Below is a small trained network, with its code and all its weights. Each question gives an input and a class and asks what happens when units are switched off, that is, made to give their printed mean instead of their output.

import numpy as np


def w(rows, s, z=0):
    codes = np.array(rows[::2]) - 128.0
    scale = np.full(codes.shape[1], s)
    scale[-1] = z or s
    return codes * scale


def f(y):
    return y / 2 * (1 + np.tanh(0.7978845608 * (y + 0.044715 * y**3)))


def log_softmax(a):
    a = a - a.max(-1, keepdims=True)
    return a - np.log(np.exp(a).sum(-1, keepdims=True))


def net(x, mask):
    res = np.array(x, float).reshape(1, 4) / 4 @ E
    y = f(res @ A[0][:, :-1].T + A[0][:, -1])
    res = res + np.where(mask, y, B[0][:, -1]) @ B[0][:, :-1]
    return log_softmax(res[-1] @ U[:, :-1].T + U[:, -1])


A, B = {}, {}
E = w([
[170,75,104,48,72],'x0',
[174,221,102,48,65],'x1',
[36,146,137,184,47],'x2',
[82,163,1,113,139],'x3',
],0.013)
A[0] = w([
[89,82,153,109,124,90],'neuron 0',
[112,108,121,127,108,89],'neuron 1',
[102,151,135,121,97,149],'neuron 2',
[206,59,139,100,102,191],'neuron 3',
[121,165,114,97,81,166],'neuron 4',
[191,88,169,130,101,152],'neuron 5',
[115,178,104,118,107,187],'neuron 6',
[126,153,179,114,120,160],'neuron 7',
[139,161,83,140,181,194],'neuron 8',
[40,129,127,154,179,229],'neuron 9',
[76,155,150,106,189,183],'neuron 10',
[136,104,81,126,163,168],'neuron 11',
[100,108,104,115,154,141],'neuron 12',
[41,104,131,153,65,117],'neuron 13',
[56,163,140,183,173,200],'neuron 14',
[157,154,139,146,116,123],'neuron 15',
[203,120,134,132,130,126],'neuron 16',
[186,89,200,84,62,252],'neuron 17',
[118,125,148,157,206,144],'neuron 18',
[168,149,63,76,196,121],'neuron 19',
[96,153,111,154,109,62],'neuron 20',
[152,120,95,70,170,212],'neuron 21',
[145,156,96,109,122,87],'neuron 22',
[153,90,162,62,138,156],'neuron 23',
[107,161,134,101,62,143],'neuron 24',
[127,135,154,108,115,140],'neuron 25',
[27,155,130,121,37,230],'neuron 26',
[195,84,108,77,85,150],'neuron 27',
[10,121,128,102,57,191],'neuron 28',
[196,118,37,90,158,219],'neuron 29',
[148,85,131,83,136,100],'neuron 30',
[131,129,169,67,54,212],'neuron 31',
[114,72,220,136,86,138],'neuron 32',
[89,122,129,114,51,188],'neuron 33',
[170,138,117,108,52,156],'neuron 34',
[97,140,124,187,121,115],'neuron 35',
[113,142,101,174,206,235],'neuron 36',
[121,154,105,149,85,157],'neuron 37',
],0.014,0.0038)
B[0] = w([
[96,116,160,148,126,148],'neuron 0',
[90,117,142,133,126,137],'neuron 1',
[179,85,138,131,52,164],'neuron 2',
[93,121,169,71,189,206],'neuron 3',
[209,105,137,90,103,197],'neuron 4',
[44,196,173,133,184,184],'neuron 5',
[172,138,113,114,113,186],'neuron 6',
[165,146,137,149,127,157],'neuron 7',
[181,163,50,139,124,177],'neuron 8',
[134,40,64,174,146,203],'neuron 9',
[149,109,82,185,140,162],'neuron 10',
[113,178,54,91,145,162],'neuron 11',
[123,118,85,121,138,147],'neuron 12',
[30,112,114,146,78,213],'neuron 13',
[138,51,87,186,115,209],'neuron 14',
[167,127,136,152,146,140],'neuron 15',
[64,135,146,107,179,168],'neuron 16',
[92,148,240,145,150,235],'neuron 17',
[227,104,133,192,164,183],'neuron 18',
[118,202,50,47,136,206],'neuron 19',
[115,99,138,113,113,161],'neuron 20',
[107,145,99,44,191,192],'neuron 21',
[162,138,126,120,135,163],'neuron 22',
[49,111,161,86,180,184],'neuron 23',
[211,125,148,132,61,199],'neuron 24',
[161,168,166,132,123,145],'neuron 25',
[125,90,111,135,3,255],'neuron 26',
[130,87,177,68,157,211],'neuron 27',
[85,113,91,146,35,236],'neuron 28',
[153,149,92,2,160,224],'neuron 29',
[88,115,143,87,141,163],'neuron 30',
[211,141,224,143,136,221],'neuron 31',
[67,181,123,215,177,203],'neuron 32',
[125,125,166,130,63,204],'neuron 33',
[204,115,203,93,108,207],'neuron 34',
[134,96,87,148,134,173],'neuron 35',
[209,78,53,147,164,199],'neuron 36',
[152,111,130,79,63,174],'neuron 37',
],0.0076,0.017)
U = w([
[200,141,173,127,44,138],'0',
[119,140,175,83,198,155],'1',
[66,64,55,174,57,109],'2',
[192,62,125,216,210,149],'3',
[156,205,33,105,156,191],'4',
[110,227,250,225,192,114],'5',
[119,146,130,137,123,4],'6',
],0.012,0.0038)

Each question gives the input, the list of numbers given to net, and the class t.
The units are the neurons (one row each of A and B). Each row of codes is followed by its name. A weight is (code - 128) times the scale printed after its matrix; where a second scale follows, it is the last column's (A, B and U).
mask holds one flag per neuron, in row order. A switched-off neuron (its flag False) gives its mean, the last column of its row in B, instead of its output. The means were averaged over made-up inputs and are rounded, as every weight is.
A unit's drop is (log p(t) with every unit on - log p(t) with that unit switched off) / (log p(t) with every unit on - log p(t) with every unit switched off).
The circuit of an input: a set's keep is (log p(t) with only the set's units on - log p(t) with every unit switched off) / (log p(t) with every unit on - log p(t) with every unit switched off). Starting from the 12 units with the biggest drops (on a tie, the unit counted first), units are removed one at a time, each time the one whose removal leaves the highest keep (on an exact tie, the one counted first), for as long as the keep stays at least 0.8.
units of the circuit, in order: the units of the circuit, biggest drop first
top k neurons: the k neurons with the biggest drops, biggest first
drop when u is switched off: that unit's drop, to one decimal
input [-5,7,4,5], class 0: units of the circuit, in order -> [neuron 24]
input [1,-8,-7,-4], class 5: top 2 neurons -> [neuron 5; neuron 32]
input [1,-1,8,-7], class 5: top 2 neurons -> [neuron 32; neuron 17]
input [0,-6,-1,8], class 4: top 2 neurons -> [neuron 11; neuron 26]
input [-7,6,8,-4], class 2: top 3 neurons -> [neuron 13; neuron 14; neuron 28]
input [-1,-7,0,5], class 3: top 2 neurons -> [neuron 26; neuron 18]
input [-4,-3,-6,2], class 4: top 2 neurons -> [neuron 19; neuron 11]
input [8,-1,8,3], class 0: top 2 neurons -> [neuron 31; neuron 24]
input [-7,-8,1,8], class 3: top 2 neurons -> [neuron 18; neuron 36]
input [-1,1,1,2], class 2: top 2 neurons -> [neuron 31; neuron 34]
input [-5,1,-4,-4], class 5: drop when neuron 35 is switched off -> 0.1
input [5,8,2,-7], class 5: drop when neuron 17 is switched off -> 0.1
input [5,-3,-5,4], class 4: top 3 neurons -> [neuron 19; neuron 17; neuron 11]
input [7,-7,-2,-2], class 1: units of the circuit, in order -> [neuron 3]
input [8,-2,2,8], class 4: drop when neuron 19 is switched off -> 0.2
